Each name stands for a flat space through zero: a line, a plane or more. A row that begins with a name and a colon came from that space; any other row is followed by the name of the space it lies nearest, among the names in its block.
galag_nen: |  14 | -29 |  11 | -45 | -16 |  24 | -24 |   8 | -10 |  -4 | -11 |   8 |   4 |  -7 |   6 |   3 |  -2 | -19 |  12 |  -4 |  18 |  33 | -14 |  -7 |   6 | -33 | -12 | -20 |  22 |
fofi_muz: |  -4 |   9 |   5 | -11 | -57 |  14 |   7 | -43 |   0 |  -5 |   0 | -12 |  -3 |  -4 |  18 | -42 |  34 |   1 |  -3 |  22 |   7 |  -4 |   2 |  13 |  36 |  16 | -20 | -11 |  -9 |
perum_zim: |   8 | -11 |  47 |  11 | -50 | -20 | -27 |   4 |  11 |  -9 |  13 |   8 |  31 |  10 |  36 | -64 |  39 |   1 |  12 |  46 |  -5 |  -2 |  -3 |  19 |  23 | -10 | -22 |   7 | -15 |
malu_fir: |   1 | -28 |  37 | -13 | -21 |   5 |  -7 |  22 | -13 |  14 |  -7 | -10 |   5 |  27 |   0 |  14 |  -1 |   4 |  14 |  19 |  24 |  -2 |  -2 |   9 |  29 |  -7 | -31 |  -8 |  15 |
perum_zim: |  19 |  23 |  62 | -38 | -18 | -19 | -61 | -27 |  20 |  -9 |   3 |  19 |  16 |   1 |  14 | -60 |  37 | -19 |  -4 | -54 |  -8 |  32 |   6 |  12 |  17 |  -1 |   0 | -15 |  -2 |
malu_fir: |   0 |  31 |   4 |  17 | -22 |   1 |  11 | -39 |  29 |  -3 |   2 | -10 |  -9 |  -6 |   6 | -13 |  42 |  -3 |   9 |   9 | -14 |   8 |  -1 |   1 |   6 |   8 |   3 |   7 | -12 |
fofi_muz: |  15 |   9 | -14 |  29 |  30 |  -7 |  12 | -13 | -10 | -12 |  37 |   8 |  19 |   8 | -10 | -28 |   8 |   1 |  -4 |  -8 | -29 | -49 |  13 | -22 |  23 |   5 |   9 |  14 |  -1 |
revi_pumar: |  11 |  29 |  10 |  38 |  25 | -20 |   0 | -17 |  35 |  -4 |  22 |   3 |   4 |   6 |  -4 |  -4 |  28 |  -1 |  12 | -15 | -33 |  -9 |   5 | -10 |  -4 |  -2 |  21 |  25 | -11 |
fofi_muz: |  18 |  10 | -65 |  11 |  17 |  46 |  48 | -57 | -13 | -17 |  30 |  -8 |  -9 | -15 | -20 |   1 |  19 | -11 |   6 |  -3 | -24 | -39 |   2 | -47 |  34 |  -7 |  11 |   3 |  14 |
revi_pumar: |  -6 | -19 | -18 | -25 | -11 |  17 |   2 |   7 | -21 |   0 | -12 |  -1 |  -6 |  -9 |   2 |   5 | -23 |   1 | -10 |   4 |  19 |   6 |  -4 |   4 |  -1 |  -1 |  -7 | -14 |   5 |
punez_vagen: |  19 |  -3 |   0 |   6 |  -7 |   1 | -10 | -14 |   4 | -18 |  24 |  14 |  21 |  -7 |  14 | -42 |  24 | -10 |   7 |   9 | -20 |  -9 |  -3 | -13 |  13 | -20 |   4 |   6 |  -2 |
galag_nen: | -11 |  24 |  49 |  42 |   1 | -47 | -13 |  12 |  44 |  15 |   4 |  -8 |   0 |  26 |   7 |   5 |  16 |  21 |   7 |  -1 | -11 |  -1 |   9 |  30 | -10 |  18 |   6 |  29 | -27 |
punez_vagen: | -24 |  -4 |  11 | -31 |   4 |   8 |   7 |  35 | -38 |  21 | -53 | -10 | -13 |   4 | -22 |  46 | -28 |  -8 |  -8 |   7 |  39 |  28 |  -4 |   4 | -22 |  25 | -28 | -36 |  29 |
punez_vagen: |  32 |  -5 |  17 |   1 |  25 |  -5 | -23 |   9 | -31 | -24 |  25 |  34 |  50 |  -1 |  -3 | -57 |  24 | -32 |   8 |   3 | -28 | -18 |   0 | -38 |  16 | -21 |  -8 | -10 |  26 |
perum_zim: | -21 |  29 |  23 | -27 |  15 | -40 | -33 |   5 | -16 |   8 | -14 |  10 |  -2 |   4 |  -6 | -33 | -34 |  14 | -52 | -69 |  10 |  -4 |  26 |  36 | -12 |  59 |   9 | -18 | -18 |
galag_nen: |  -5 | -15 | -42 | -75 | -68 |  59 |  -1 | -30 | -27 | -19 | -44 |   4 | -14 | -57 |  23 | -23 |   8 | -32 |  -6 |  29 |  32 |  67 | -29 |  -5 | -16 | -18 | -18 | -52 |  17 |
malu_fir: |  15 | -22 |   9 | -13 |  22 |  -4 | -23 |  18 |   2 |   0 |  15 |  11 |   7 |   9 |  -2 |   8 | -21 |   1 |   3 | -30 |   0 |  -2 |   1 |  -2 |   5 | -23 |  10 |   7 |   5 |
revi_pumar: | -17 |  -8 | -28 | -14 | -14 |   5 |   1 |  11 |   4 |   0 | -22 |   0 | -17 | -24 |  13 |  14 | -27 |   7 | -12 |   8 |  15 |  28 | -10 |  18 | -38 |  -2 |  11 |  -4 | -14 |
galag_nen: |  14 | -10 |  -8 | -60 |  13 |  31 | -17 | -18 | -11 |   1 |  -7 |   2 | -17 |  -7 | -17 |  23 | -18 | -15 |  -4 | -65 |  16 |  23 |  -1 | -13 |  14 | -15 |   6 | -24 |  24 |
punez_vagen: |  17 | -21 |   5 | -36 |  18 |  13 | -23 |  31 | -47 | -14 | -14 |  29 |  31 | -14 |  -8 | -19 |  -6 | -37 |   2 |   5 |   4 |  20 | -11 | -31 | -12 | -23 | -16 | -34 |  40 |
revi_pumar: | -15 |  14 |  49 |  30 |  23 | -48 | -16 |  54 |   5 |  15 | -22 |   7 |  16 |  18 |  -6 |  13 |  -3 |   1 |   3 |  16 |  -1 |  14 |   2 |  14 | -39 |  18 |  -7 |   5 |  -1 |
malu_fir: |  -9 |  43 | -40 |  35 |  48 |  11 |  58 | -33 | -14 |   8 |   5 | -20 | -20 |   6 | -45 |  37 |   4 |   2 |  -8 | -17 | -18 | -43 |  18 | -31 |   9 |  41 |   9 |   3 |  11 |
galag_nen: |  15 | -15 |  45 |  56 |  66 | -50 | -14 |  52 |  11 |  14 |  45 |   6 |  27 |  56 | -18 |  20 | -20 |  24 |  13 | -22 | -23 | -60 |  20 |  -1 |  18 |  -7 |  10 |  45 |  -4 |
galag_nen: |   3 |  -1 |  76 |  40 |   7 | -56 | -35 |  39 |  39 |  15 |  17 |   3 |  21 |  42 |  12 |  -3 |  12 |  19 |  17 |   2 | -11 |  -9 |   8 |  28 |   3 |  -4 |  -2 |  34 | -20 |
malu_fir: | -16 |  10 | -10 |  12 |  13 | -14 |  10 |  21 | -25 |   1 | -14 |   5 |   8 |  -5 |  -6 |  -8 | -15 |   2 | -18 |  16 |   1 | -10 |   5 |   2 | -22 |  27 |  -4 |  -9 |  -1 |
revi_pumar: | -21 |   7 |  14 |  69 |  32 | -34 |  34 |  38 |  16 |  27 |   4 | -23 |  -8 |  39 | -18 |  58 | -15 |  33 |  10 |  27 |  -3 | -38 |  12 |  12 |  -9 |  24 |  -1 |  36 | -13 |
perum_zim: |   7 |  -8 |  31 |  -7 |   8 | -21 | -29 |   3 |  15 |   7 |  21 |   2 |   2 |  24 |   3 |  -9 | -14 |  18 |  -7 | -46 |   0 | -17 |  14 |  21 |  24 |   2 |   8 |  14 | -14 |
perum_zim: | -27 |   6 | -41 |   8 | -21 |  19 |  45 | -13 | -13 |   8 | -20 | -24 | -25 |  -9 |  -4 |  23 | -11 |  14 | -11 |  33 |  17 |  -9 |   0 |   8 |  -4 |  28 |  -9 |  -7 |  -6 |
punez_vagen: | -25 |  11 | -14 |  -9 | -41 |  30 |  50 | -33 | -44 |  14 | -19 | -35 | -18 |  13 | -15 |  -1 |  10 |  10 | -16 |  33 |  29 | -35 |  13 |   5 |  51 |  55 | -44 | -29 |  11 |
malu_fir: | -18 |  14 | -11 | -40 |  -5 |  23 |  10 |  -6 | -15 |  12 | -49 | -12 | -29 | -17 | -18 |  42 | -11 | -14 |  -8 | -14 |  28 |  46 |  -8 |  -1 | -24 |  18 |  -9 | -35 |  21 |
fofi_muz: |   7 |   1 | -17 |  -8 |   6 |  24 |  21 | -25 | -25 |  -2 |  11 |  -8 |  -3 |   6 | -18 |  -2 |   4 |  -4 |  -3 | -10 |   0 | -30 |   9 | -20 |  37 |   9 | -10 | -10 |  16 |
malu_fir: |  -8 |  53 |  14 |  11 |  -4 | -17 |  -4 | -30 |  31 |  -1 | -17 |   0 | -10 | -15 |   1 | -12 |  36 | -11 |  -3 | -13 | -16 |  31 |   1 |   5 | -27 |  23 |  12 |  -3 | -12 |
malu_fir: | -37 |  20 |  28 | -20 | -24 | -32 | -23 |  45 | -27 |   6 | -66 |  14 |   9 | -20 |  12 | -22 | -11 | -11 | -27 |  32 |  26 |  54 |  -7 |  32 | -64 |  42 | -22 | -39 |  -1 |
perum_zim: |  31 |  -2 |  33 | -22 |  15 |   2 | -37 | -14 |  23 |  -5 |  20 |  12 |   7 |   9 |  -3 |  -3 |  19 | -16 |  19 | -52 | -13 |  16 |  -1 | -14 |  20 | -33 |  11 |   4 |  12 |
punez_vagen: |  15 | -13 |   4 |  -8 |  35 | -11 | -30 |  32 |   7 |  -8 |   2 |  25 |  13 | -10 |   0 |   9 | -18 | -14 |   7 | -22 | -10 |  25 | -10 | -12 | -36 | -33 |  21 |   5 |   8 |
fofi_muz: | -12 | -20 | -13 |  -6 | -16 |  -5 |  -8 |  43 | -27 | -10 | -25 |  19 |  20 | -25 |  20 | -21 | -17 | -10 |  -7 |  54 |  10 |  24 | -16 |   5 | -44 |  -8 | -10 | -15 |   2 |
galag_nen: |  -6 |  24 |  10 |  22 | -36 |  -5 |  12 | -27 |   9 |  -5 |   0 |  -7 |   6 |  -2 |  14 | -38 |  43 |  -1 |   3 |  38 | -10 |  -6 |   1 |   6 |  13 |  19 | -13 |   0 | -12 |
galag_nen: |  21 | -38 |  39 | -69 | -28 |  26 | -47 |  12 |   1 |   0 | -20 |   9 |   2 |  -3 |  11 |  11 |   5 | -27 |  24 | -16 |  29 |  62 | -21 |  -2 |   9 | -50 | -19 | -27 |  30 |
revi_pumar: |   3 |  -4 |  -6 |  26 |  30 |  -8 |  11 |   9 |  14 |   7 |  19 |  -6 |  -6 |  16 | -11 |  31 | -14 |  15 |   6 | -13 |  -9 | -23 |   6 |  -3 |   2 |  -5 |  15 |  25 |  -6 |
fofi_muz: |  -1 |  10 |  25 |  15 |  13 | -30 | -22 |  14 |  37 |   6 |   2 |   5 |  -2 |   6 |   7 |  10 |  -1 |   9 |   4 | -19 |  -9 |  17 |   1 |  17 | -25 |  -5 |  19 |  20 | -18 |
fofi_muz: |   1 |  20 |  -5 |  14 |   2 | -14 |  -6 | -12 |  17 | -10 |   6 |  10 |   5 | -14 |  10 | -26 |  14 |  -2 |  -5 |  -3 | -19 |   5 |   0 |   2 | -17 |   3 |  16 |   8 | -15 |
malu_fir: |  14 |   5 |  18 |  32 |  47 | -16 |   6 |   4 |   2 |   8 |  32 |  -4 |   9 |  35 | -25 |  16 |   1 |   9 |   8 | -28 | -19 | -47 |  18 | -16 |  30 |   5 |   5 |  21 |   7 |
galag_nen: | -23 |  36 | -19 |  48 |  -5 | -31 |  24 | -16 |   6 |  -3 |  10 |  -5 |   1 |  -4 |   9 | -38 |   6 |  23 | -27 |  20 | -20 | -37 |  16 |  20 | -10 |  48 |  11 |  17 | -38 |
punez_vagen: |   4 | -21 | -33 | -22 | -22 |  33 |   7 |   2 | -18 | -14 | -14 |   8 |   3 | -30 |  11 |  -4 |   1 | -20 |   8 |  37 |   9 |  26 | -21 | -17 | -15 | -28 |  -7 | -18 |  15 |
fofi_muz: |   3 |  17 |  -2 |   6 | -12 |   2 |   3 | -31 |  22 |  -3 |   9 |  -6 |  -8 |  -4 |   5 | -11 |  21 |   2 |   2 |  -8 | -10 |   1 |   2 |   2 |   9 |   2 |   8 |   8 | -11 |
perum_zim: |   3 | -15 |  -3 |  -8 |  31 |   6 |   8 |  27 | -51 |   3 |  -1 |   6 |  16 |  13 | -24 |   6 | -22 |  -8 |  -7 |  -1 |   8 | -28 |   7 | -21 |  14 |   9 | -18 | -18 |  29 |
perum_zim: |  13 | -20 |  40 |   0 |  18 | -31 | -38 |  11 |  31 |  11 |  39 |   1 |   1 |  38 |   5 |   1 | -25 |  31 |  -4 | -63 |  -3 | -28 |  19 |  29 |  32 |  -9 |  18 |  33 | -24 |
revi_pumar: | -17 |   9 | -21 |  -2 |   4 |  -2 |   9 |  12 | -16 |  -1 | -23 |   4 |  -4 | -18 |  -2 |   3 | -15 |  -3 | -15 |  13 |   6 |  12 |  -3 |   2 | -33 |  17 |   1 | -13 |  -1 |
revi_pumar: | -16 | -14 | -21 |  14 |  16 | -10 |   8 |  30 |  16 |  11 |  -7 |  -6 | -19 |  -1 |   2 |  46 | -41 |  22 |  -4 |   0 |   9 |   6 |  -4 |  18 | -36 |  -4 |  20 |  20 | -17 |
perum_zim: |  -8 |   8 |  23 | -12 |  -2 | -23 | -22 |   2 |  -6 |   5 |   0 |   3 |   3 |  10 |   3 | -26 | -13 |  12 | -24 | -31 |   6 |  -9 |  15 |  24 |   8 |  28 |  -1 |  -5 | -13 |
punez_vagen: |  -5 |  -5 | -24 |  -8 | -30 |  27 |  24 | -19 | -20 |  -4 |  -7 | -10 |  -4 | -11 |   4 | -10 |  10 |  -4 |  -1 |  34 |  10 |  -5 |  -5 |  -7 |  16 |   5 | -18 | -15 |   7 |
fofi_muz: |  -6 |   2 |   3 |  10 | -23 | -20 | -13 |  14 | -16 | -16 |  -2 |  20 |  29 | -16 |  26 | -63 |   9 |  -4 | -14 |  41 |  -8 |  -1 |  -3 |  11 | -18 |   9 |  -7 |  -6 | -14 |
punez_vagen: |  18 | -31 | -46 | -26 |   8 |  24 | -15 |   2 |   8 | -20 |  13 |  20 |  -2 | -34 |  15 |   3 | -25 |  -9 |   3 | -16 |  -6 |  24 | -18 | -13 | -25 | -52 |  30 |   6 |  -2 |
revi_pumar: |  -4 |   9 |   6 |  17 | -24 |  18 |  42 | -26 | -35 |   7 |   5 | -24 |   6 |  25 | -16 | -15 |  32 |   1 |   4 |  42 |   6 | -49 |  13 | -13 |  61 |  34 | -43 | -13 |  17 |
|   4 |  30 |   3 |  39 |  67 | -25 |  15 |   2 |  -4 |   7 |  21 |   1 |   5 |  23 | -36 |  16 |  -5 |   5 |  -7 | -38 | -27 | -44 |  22 | -20 |   4 |  27 |  16 |  16 |   5 | -> malu_fir
| -10 |  -7 | -14 | -33 | -22 |  13 |  -5 |   4 | -25 |  -5 | -26 |   6 |  -1 | -22 |   8 | -14 | -12 | -10 | -15 |  12 |  19 |  24 |  -8 |   6 | -16 |   6 | -10 | -27 |   6 | -> revi_pumar
|  -2 | -14 | -67 |  -5 | -31 |  46 |  34 | -16 | -10 | -19 | -14 |   0 |  -8 | -46 |  15 |   2 |   8 | -17 |  10 |  61 |   2 |  24 | -26 | -22 | -25 | -28 |   1 | -10 |   6 | -> fofi_muz
|   4 | -29 | -48 | -37 |  11 |  29 |  -2 |   4 |  -9 |  -6 |  -3 |   6 | -17 | -24 |   0 |  27 | -44 |  -1 |  -9 | -28 |  13 |  17 | -10 |  -6 | -18 | -27 |  20 |  -6 |   4 | -> punez_vagen
| -26 |  16 |  46 |  11 | -31 | -28 |  -4 |  31 | -11 |  13 | -41 |  -4 |  11 |   8 |   8 | -12 |  18 |  -3 |  -1 |  54 |  17 |  23 |  -3 |  23 | -22 |  33 | -34 | -18 |   1 | -> revi_pumar
|   9 |  -6 | -48 | -15 | -13 |  34 |  13 | -37 |  15 | -13 |  10 |  -3 | -19 | -27 |   9 |   4 |   1 |  -3 |   3 |  -8 |  -5 |  10 | -10 | -11 |   1 | -25 |  20 |   4 |  -6 | -> malu_fir
|  14 | -22 |  13 | -21 |  14 |  17 |   0 |  -7 | -16 |  12 |  20 | -13 |  -6 |  32 | -21 |  23 | -15 |   8 |   4 | -40 |  13 | -33 |  13 |  -8 |  56 |  -3 | -12 |  -1 |  18 | -> perum_zim
|  -1 | -20 |  22 | -41 | -40 |  25 | -10 |  -3 |   3 |  11 | -26 | -14 | -16 |   3 |   6 |  24 |   7 |  -7 |  16 |   8 |  32 |  38 | -13 |  10 |  14 | -15 | -24 | -20 |  15 | -> malu_fir
|   3 |  -3 | -12 | -43 |   3 |  16 | -14 | -15 |  -9 |  -2 |  -7 |   4 | -13 | -12 |  -5 |   2 | -19 |  -6 | -15 | -47 |  11 |  16 |   2 |   0 |   3 |  -1 |   8 | -17 |   7 | -> galag_nen
|  -3 |  10 | -18 |  -3 |   0 |  21 |  24 | -23 |  -1 |   4 |  -6 | -14 | -18 |  -2 | -13 |  23 |   7 |  -2 |   3 |  -4 |   3 |  -1 |   0 | -11 |   9 |   7 |  -2 |  -5 |   8 | -> malu_fir
|  -1 |  -9 | -28 |  30 |  -1 |   1 |  24 |   0 | -14 |  -8 |  23 |   0 |  12 |   1 |   6 | -21 |  -3 |  11 |  -5 |  33 | -12 | -42 |   4 |  -6 |  13 |   3 |  -1 |  14 | -10 | -> malu_fir
|  19 | -23 |  25 | -43 | -10 |   3 | -40 |   0 | -15 |  -8 |  12 |  16 |  17 |   5 |  10 | -37 |  -6 |  -8 |  -7 | -33 |   8 |   2 |   3 |   4 |  29 | -15 |  -8 | -14 |   8 | -> galag_nen
| -15 |  19 |  21 |  27 |  -5 | -26 |   2 |  -1 |  40 |  16 |  -3 | -16 | -17 |  15 |   4 |  22 |   5 |  22 |   3 |  -4 |  -1 |   4 |   6 |  27 | -10 |  17 |   9 |  22 | -25 | -> punez_vagen
| -20 |  -1 | -46 |  24 |   2 |   6 |  34 |  18 |  -5 |   0 | -19 |  -4 | -10 | -22 |   2 |  26 | -18 |   5 |  -3 |  47 |   2 |   6 | -11 |  -2 | -44 |   3 |   7 |   4 |  -7 | -> galag_nen
|  -6 |   6 | -72 |   8 |  37 |  31 |  50 | -14 | -28 |  -3 |   0 |  -8 | -18 | -18 | -28 |  35 | -25 |  -2 | -11 |  -3 |  -5 | -25 |   2 | -32 | -10 |  10 |  14 |  -5 |  13 | -> galag_nen
|   1 | -24 |  18 |  -3 | -12 |   2 |   3 |   5 | -21 |  10 |  17 | -12 |   6 |  32 |  -3 |  -6 | -10 |  18 |  -3 |   3 |  15 | -42 |  13 |  10 |  52 |  10 | -23 |   1 |   3 | -> perum_zim
| -35 |  28 | -76 |   1 | -32 |  26 |  47 | -30 |  -7 |  -8 | -38 | -12 | -31 | -52 |   9 |   3 |  -3 |  -1 | -23 |  43 |   8 |  26 | -12 |   4 | -49 |  29 |   9 | -17 | -16 | -> galag_nen
|  -8 |  -9 |  35 | -15 | -24 |  -7 | -15 |  10 |   6 |  14 | -13 | -10 |  -6 |  17 |   7 |   8 |  -2 |   9 |   2 |   0 |  21 |  13 |   1 |  24 |  11 |   6 | -17 |  -5 |  -2 | -> fofi_muz
| -18 | -10 | -41 |  -4 | -19 |  13 |  16 |  15 | -11 |  -6 | -26 |   2 |  -8 | -32 |  14 |   8 | -19 |  -2 |  -7 |  43 |  12 |  25 | -17 |   5 | -43 |  -4 |   2 |  -9 |  -5 | -> galag_nen
|   2 | -28 | -39 |  14 |  12 |  28 |  33 |  27 | -24 |  -4 |  -8 |   0 |   4 | -12 |  -8 |  36 | -11 | -12 |  20 |  55 |   3 |  -1 | -18 | -31 | -18 | -28 |  -9 |  -2 |  24 | -> galag_nen
| -19 |  24 | -55 |   0 |  31 |  15 |  32 |  -4 |  -7 |   2 | -29 |  -4 | -28 | -30 | -22 |  46 | -24 |  -7 | -14 | -11 |   1 |  21 |  -5 | -15 | -51 |  16 |  21 | -11 |   6 | -> perum_zim
|  -1 |  -2 |  -5 | -11 |  15 |   2 |   1 |  10 | -31 |  -1 |  -5 |   6 |   8 |   0 | -12 |  -6 | -13 |  -7 | -12 |  -6 |   4 | -10 |   5 |  -9 |   2 |  12 |  -8 | -16 |  14 | -> fofi_muz
|  15 |  -1 |  34 |  -5 |  19 |  -8 | -21 |   3 |  17 |   8 |  11 |   0 |   1 |  21 | -10 |  17 |   4 |  -1 |  13 | -37 |  -3 |   3 |   5 |  -2 |  15 | -13 |   4 |   8 |   8 | -> malu_fir
|  -7 |  11 |  11 | -30 | -19 |  15 |  -1 | -25 |   9 |  12 | -20 | -17 | -26 |   2 |  -6 |  22 |   6 |  -1 |  -1 | -26 |  19 |  24 |   1 |  10 |  12 |  11 |  -7 | -15 |   5 | -> fofi_muz
|  13 |  20 |  20 |   4 |   5 |  -2 |  -2 | -19 | -13 |  -8 |   9 |   6 |  19 |   6 |  -9 | -33 |  35 | -18 |   4 |  -2 | -16 | -13 |   7 | -20 |  24 |  10 | -12 | -11 |  15 | -> revi_pumar
| -16 |  -8 | -24 | -26 |   4 |  15 |  13 |  -3 |  -9 |  15 | -14 | -17 | -32 |   2 | -13 |  41 | -42 |  17 | -19 | -33 |  26 |  -1 |   6 |  15 |   2 |  17 |   4 |  -8 |  -2 | -> punez_vagen
|  34 | -11 |  35 | -42 |  14 |  11 | -36 |  -6 | -37 | -13 |  15 |  23 |  34 |  10 | -12 | -44 |  18 | -32 |   4 | -36 |  -5 |  -7 |   5 | -30 |  44 | -15 | -19 | -28 |  38 | -> revi_pumar
|  -8 |  22 |  -6 | -19 | -19 |   0 |  -5 | -18 | -19 | -11 | -16 |   9 |   6 | -22 |   7 | -44 |  12 | -13 | -21 |   1 |   0 |  12 |   2 |   3 |  -8 |  24 |  -6 | -25 |  -1 | -> fofi_muz
